Below are the code and all the weights of a small trained network. Each question names an input and a class and asks about switching units off, where a switched-off unit gives its printed mean instead of its output.

import numpy as np


def w(rows, s, z=0):
    codes = np.array(rows[::2]) - 128.0
    scale = np.full(codes.shape[1], s)
    scale[-1] = z or s
    return codes * scale


def f(y):
    return y / 2 * (1 + np.tanh(0.7978845608 * (y + 0.044715 * y**3)))


def log_softmax(a):
    a = a - a.max(-1, keepdims=True)
    return a - np.log(np.exp(a).sum(-1, keepdims=True))


def net(x, mask):
    res = np.array(x, float).reshape(1, 8) / 4 @ E
    y = f(res @ A[0][:, :-1].T + A[0][:, -1])
    res = res + np.where(mask, y, B[0][:, -1]) @ B[0][:, :-1]
    return log_softmax(res[-1] @ U[:, :-1].T + U[:, -1])


A, B = {}, {}
E = w([
[128,128,128,128,128,129],'x0',
[129,128,128,128,128,128],'x1',
[133,131,142,228,129,127],'x2',
[128,128,128,128,128,127],'x3',
[127,127,128,128,128,128],'x4',
[133,137,131,126,252,134],'x5',
[129,128,128,128,128,128],'x6',
[120,131,32,138,132,127],'x7',
],0.013)
A[0] = w([
[133,138,99,105,86,133,174],'n1',
[127,128,127,128,126,129,139],'n2',
[127,128,127,127,125,130,138],'n3',
[129,128,129,128,131,126,116],'n4',
[132,117,14,42,127,122,125],'n5',
[136,125,171,155,186,135,130],'n6',
[126,129,126,127,123,132,158],'n7',
[136,137,91,100,75,129,176],'n8',
[137,124,167,77,125,141,128],'n9',
[130,122,97,100,168,122,123],'n10',
[128,132,65,207,132,109,33],'n11',
[135,125,142,136,149,122,116],'n12',
[128,136,112,116,102,138,177],'n13',
[128,128,128,128,127,128,134],'n14',
[139,123,222,3,124,121,203],'n15',
[137,123,150,141,159,124,122],'n16',
[129,138,92,103,74,132,186],'n17',
[137,123,179,163,218,142,137],'n18',
[133,129,214,196,115,114,137],'n19',
[130,128,114,116,146,123,116],'n20',
[134,126,92,91,187,117,127],'n21',
[130,129,127,127,135,123,112],'n22',
[130,125,133,122,128,128,112],'n23',
[149,123,171,165,21,124,253],'n24',
[126,108,59,77,139,118,124],'n25',
[133,138,101,107,88,134,173],'n26',
[135,125,141,135,148,122,117],'n27',
[130,128,131,129,135,124,112],'n28',
[135,134,213,195,134,120,122],'n29',
[137,157,92,92,253,126,150],'n30',
[119,120,163,156,84,113,196],'n31',
[137,125,31,244,131,138,14],'n32',
[133,125,195,38,124,137,175],'n33',
],0.013,0.0038)
B[0] = w([
[125,124,96,94,115,105,169],'n1',
[128,127,126,127,127,129,130],'n2',
[127,128,124,126,126,129,130],'n3',
[129,129,131,130,130,126,127],'n4',
[120,136,150,34,88,154,226],'n5',
[132,129,161,99,171,80,182],'n6',
[127,127,121,124,124,131,133],'n7',
[126,124,89,83,113,94,181],'n8',
[130,132,109,157,148,130,157],'n9',
[121,124,153,131,130,169,164],'n10',
[135,126,95,178,164,125,175],'n11',
[130,129,145,126,144,112,138],'n12',
[123,123,103,109,116,123,151],'n13',
[128,128,127,127,127,129,129],'n14',
[130,117,60,219,166,125,223],'n15',
[130,128,149,121,151,104,149],'n16',
[124,124,85,83,111,99,183],'n17',
[140,127,174,80,192,54,213],'n18',
[129,136,199,107,75,123,196],'n19',
[125,126,138,129,132,144,137],'n20',
[118,129,168,138,132,181,184],'n21',
[128,129,134,130,132,128,127],'n22',
[127,131,128,132,132,127,126],'n23',
[121,133,133,177,4,181,236],'n24',
[123,133,142,76,106,158,184],'n25',
[125,124,97,97,116,107,166],'n26',
[130,128,145,127,143,113,137],'n27',
[130,129,136,131,133,124,127],'n28',
[132,132,193,84,98,111,193],'n29',
[136,137,216,170,152,212,249],'n30',
[127,135,141,148,71,145,175],'n31',
[128,118,62,213,176,124,206],'n32',
[132,125,83,189,158,128,193],'n33',
],0.038,0.013)
U = w([
[119,103,16,200,103,85,220],'0',
[115,157,213,99,67,195,177],'1',
[145,117,116,193,246,134,7],'2',
[142,141,187,21,149,29,53],'3',
[104,133,101,2,96,90,156],'4',
],0.0051,0.0014)

Each question gives the input, the list of numbers given to net, and the class t.
The units are the neurons (one row each of A and B). Each row of codes is followed by its name. A weight is (code - 128) times the scale printed after its matrix; where a second scale follows, it is the last column's (A, B and U).
mask holds one flag per neuron, in row order. A switched-off neuron (its flag False) gives its mean, the last column of its row in B, instead of its output. The means were averaged over made-up inputs and are rounded, as every weight is.
A unit's drop is (log p(t) with every unit on - log p(t) with that unit switched off) / (log p(t) with every unit on - log p(t) with every unit switched off).
The circuit of an input: a set's keep is (log p(t) with only the set's units on - log p(t) with every unit switched off) / (log p(t) with every unit on - log p(t) with every unit switched off). Starting from the 12 units with the biggest drops (on a tie, the unit counted first), units are removed one at a time, each time the one whose removal leaves the highest keep (on an exact tie, the one counted first), for as long as the keep stays at least 0.8.
units of the circuit, in order: the units of the circuit, biggest drop first
unit that matters most: the unit with the biggest drop
k most important neurons: the k neurons with the biggest drops, biggest first
drop when u is switched off: that unit's drop, to one decimal
input [0,-4,1,-8,-8,1,3,-4], class 3: units of the circuit, in order -> (n30 n24)
input [3,8,0,6,-5,-4,7,7], class 4: unit that matters most -> n5
input [4,7,6,-6,7,1,0,-3], class 3: units of the circuit, in order -> (n30 n18)
input [-4,8,-7,1,4,-1,-8,1], class 4: 2 most important neurons -> (n5 n32)
input [5,-8,0,8,2,8,-7,0], class 2: 2 most important neurons -> (n30 n24)
input [1,8,2,2,3,1,-1,7], class 2: 2 most important neurons -> (n24 n32)
input [1,1,7,-1,-6,-2,-7,1], class 0: 4 most important neurons -> (n32 n30 n5 n11)
input [0,-7,0,-4,1,-2,1,2], class 4: 2 most important neurons -> (n15 n30)
input [3,7,-7,4,0,0,-2,1], class 4: 4 most important neurons -> (n5 n32 n24 n25)
input [-7,-4,5,-8,4,1,-7,-6], class 3: 2 most important neurons -> (n30 n18)
input [-8,-1,3,-5,-4,7,-2,1], class 2: 2 most important neurons -> (n30 n5)
input [-7,7,-4,-8,-8,-6,6,1], class 4: 2 most important neurons -> (n32 n5)
input [8,-7,2,-3,-2,7,-1,1], class 2: 2 most important neurons -> (n30 n5)
input [8,-7,2,1,-2,1,2,5], class 2: units of the circuit, in order -> (n24)
input [-7,-2,0,2,-2,-7,-8,-4], class 0: 3 most important neurons -> (n30 n5 n15)
input [5,-4,-4,-1,7,8,4,-1], class 2: drop when n2 is switched off -> 0.0
input [8,-1,8,3,8,4,3,0], class 3: drop when n19 is switched off -> 0.1
input [-4,6,-1,-7,7,-8,-7,8], class 4: drop when n5 is switched off -> 0.2
